Below is a small trained network, with its code and all its weights. Each question gives an input and a class and asks what happens when units are switched off, that is, made to give their printed mean instead of their output.

import numpy as np


def w(rows, s, z=0):
    codes = np.array(rows[::2]) - 128.0
    scale = np.full(codes.shape[1], s)
    scale[-1] = z or s
    return codes * scale


def norm(h):
    return h / np.sqrt((h * h).mean(-1, keepdims=True) + 1e-5)


def f(y):
    return y / 2 * (1 + np.tanh(0.7978845608 * (y + 0.044715 * y**3)))


def log_softmax(a):
    a = a - a.max(-1, keepdims=True)
    return a - np.log(np.exp(a).sum(-1, keepdims=True))


def net(x, mask):
    res = np.array(x, float).reshape(1, 7) / 4 @ E
    u = 0
    for l in range(3):
        y = f(norm(res) @ A[l][:, :-1].T + A[l][:, -1])
        res = res + np.where(mask[u : u + 8], y, B[l][:, -1]) @ B[l][:, :-1]
        u += 8
    return log_softmax(norm(res)[-1] @ U[:, :-1].T + U[:, -1])


A, B = {}, {}
E = w([
[67,84,166,80,64,120,144,89,204],'x0',
[69,170,6,150,97,8,81,129,142],'x1',
[162,83,58,150,89,192,126,146,144],'x2',
[45,131,102,180,135,164,189,124,93],'x3',
[112,58,151,163,107,118,66,73,59],'x4',
[131,167,184,206,18,107,140,200,118],'x5',
[129,121,129,130,129,125,126,129,128],'x6',
],0.0015)
A[0] = w([
[123,165,167,194,51,131,121,202,118,134],'0.n0',
[105,200,220,93,163,65,119,92,100,108],'0.n1',
[3,105,96,192,154,172,213,140,89,114],'0.n2',
[224,93,161,77,128,78,48,167,173,94],'0.n3',
[212,96,149,77,121,74,53,174,174,3],'0.n4',
[94,149,44,141,106,41,95,128,145,181],'0.n5',
[181,94,196,101,134,187,181,140,82,112],'0.n6',
[136,136,127,128,123,128,134,114,126,107],'0.n7',
],0.0034,0.0014)
B[0] = w([
[179,80,125,116,195,76,165,68,150,218],'0.n0',
[35,89,132,175,185,148,194,180,81,168],'0.n1',
[190,222,163,77,83,130,118,10,101,211],'0.n2',
[51,209,112,164,118,187,197,40,52,189],'0.n3',
[64,194,98,164,85,197,213,44,74,147],'0.n4',
[107,147,224,189,181,216,80,122,187,252],'0.n5',
[71,192,113,213,156,120,4,115,233,201],'0.n6',
[123,124,122,126,120,131,124,140,134,119],'0.n7',
],0.0028,0.0017)
A[1] = w([
[202,168,77,193,213,142,117,179,33,82],'1.n0',
[199,85,26,152,43,210,113,122,159,85],'1.n1',
[132,157,185,178,14,105,142,227,85,77],'1.n2',
[205,90,52,146,59,178,106,114,157,87],'1.n3',
[111,175,198,191,3,129,131,228,92,78],'1.n4',
[114,125,148,106,132,109,107,146,130,143],'1.n5',
[203,69,20,145,38,209,103,133,169,87],'1.n6',
[231,90,189,76,134,173,168,146,85,5],'1.n7',
],0.0025,0.002)
B[1] = w([
[162,128,174,5,16,84,86,190,105,255],'1.n0',
[59,161,213,118,201,61,157,133,85,161],'1.n1',
[176,73,81,120,213,73,176,37,170,124],'1.n2',
[76,155,179,128,160,80,149,137,103,137],'1.n3',
[186,79,83,103,231,97,159,33,165,160],'1.n4',
[119,114,105,163,141,151,150,141,123,131],'1.n5',
[38,157,215,133,204,69,167,148,80,162],'1.n6',
[72,164,98,120,119,89,83,94,217,17],'1.n7',
],0.0028,0.00082)
A[2] = w([
[72,165,4,153,98,19,79,130,145,63],'2.n0',
[79,122,116,96,66,91,140,113,163,8],'2.n1',
[146,184,97,90,149,133,187,179,187,63],'2.n2',
[128,59,170,176,113,106,68,85,69,155],'2.n3',
[87,129,150,135,162,123,159,183,121,107],'2.n4',
[156,192,114,104,143,136,186,186,196,98],'2.n5',
[48,55,162,79,64,132,164,94,211,121],'2.n6',
[92,103,58,22,198,179,93,116,113,185],'2.n7',
],0.0036,0.0016)
B[2] = w([
[179,97,243,102,175,253,155,129,153,133],'2.n0',
[196,125,172,128,158,176,118,122,39,94],'2.n1',
[107,44,110,111,100,140,99,93,85,141],'2.n2',
[98,99,59,60,105,151,156,159,163,249],'2.n3',
[99,101,129,139,150,114,121,135,122,124],'2.n4',
[90,60,95,106,96,138,91,107,100,162],'2.n5',
[201,180,92,131,150,108,85,201,59,208],'2.n6',
[181,112,155,201,87,59,185,126,167,206],'2.n7',
],0.0043,0.002)
U = w([
[147,118,210,160,196,255,73,144,243,148],'0',
[234,63,104,172,147,22,210,73,201,119],'1',
[216,178,113,90,102,108,73,227,31,132],'2',
[43,16,54,63,63,168,107,103,104,114],'3',
[118,235,137,131,94,177,183,8,85,68],'4',
[8,118,179,140,230,70,179,174,82,59],'5',
[93,162,104,157,101,94,107,137,164,255],'6',
],0.006,0.0023)

Each question gives the input, the list of numbers given to net, and the class t.
The units are the neurons (one row each of A and B). Each row of codes is followed by its name. A weight is (code - 128) times the scale printed after its matrix; where a second scale follows, it is the last column's (A, B and U).
mask holds one flag per neuron, layer by layer. A switched-off neuron (its flag False) gives its mean, the last column of its row in B, instead of its output. The means were averaged over made-up inputs and are rounded, as every weight is.
A unit's drop is (log p(t) with every unit on - log p(t) with that unit switched off) / (log p(t) with every unit on - log p(t) with every unit switched off).
The circuit of an input: a set's keep is (log p(t) with only the set's units on - log p(t) with every unit switched off) / (log p(t) with every unit on - log p(t) with every unit switched off). Starting from the 12 units with the biggest drops (on a tie, the unit counted first), units are removed one at a time, each time the one whose removal leaves the highest keep (on an exact tie, the one counted first), for as long as the keep stays at least 0.8.
units of the circuit, in order: the units of the circuit, biggest drop first
most important unit: the unit with the biggest drop
k most important neurons: the k neurons with the biggest drops, biggest first
top k neurons in layer l: the k neurons of layer l with the biggest drops, biggest first
input [-2,4,-7,-1,5,-8,0], class 1: most important unit => 2.n7
input [6,-1,7,-3,-8,8,-1], class 1: units of the circuit, in order => [1.n2 1.n4]
input [-5,5,6,8,-1,0,0], class 4: 3 most important neurons => [0.n2 2.n6 0.n6]
input [-4,1,4,-7,-2,5,-4], class 4: units of the circuit, in order => [0.n3 0.n4]
input [8,0,-6,7,-3,0,2], class 2: 2 most important neurons => [2.n6 0.n3]
input [7,6,7,5,-7,6,-1], class 2: top 4 neurons in layer 2 => [2.n6 2.n1 2.n7 2.n3]
input [4,-6,7,5,6,2,-1], class 5: top 2 neurons in layer 0 => [0.n5 0.n3]
input [-2,-2,4,-8,-8,2,2], class 3: units of the circuit, in order => [2.n5 2.n2]
input [-8,1,-5,7,-3,2,4], class 2: units of the circuit, in order => [1.n0 0.n3]
input [-4,-4,-5,6,6,-4,4], class 3: top 2 neurons in layer 0 => [0.n5 0.n3]
input [2,-6,-8,1,-3,5,-3], class 5: 2 most important neurons => [0.n1 0.n5]
input [8,5,8,4,4,-2,-8], class 2: 2 most important neurons => [2.n6 0.n6]
input [6,6,8,4,-2,-5,1], class 5: top 4 neurons in layer 0 => [0.n6 0.n0 0.n5 0.n3]
input [-8,5,-5,6,-3,8,-5], class 1: most important unit => 1.n2
input [3,4,5,0,-3,-2,-5], class 5: units of the circuit, in order => [0.n6 1.n6 1.n1]
input [-3,8,4,1,4,7,3], class 0: 3 most important neurons => [2.n0 2.n7 0.n5]
input [-5,7,-7,-7,-2,6,-2], class 0: units of the circuit, in order => [2.n0 2.n6]
input [0,1,8,-5,-8,7,4], class 3: 3 most important neurons => [2.n5 2.n2 2.n7]
input [4,-5,-3,-3,-7,-7,-3], class 1: units of the circuit, in order => [2.n7 0.n5]
input [-3,-1,8,-1,0,-7,4], class 5: units of the circuit, in order => [1.n6 1.n1 1.n3]
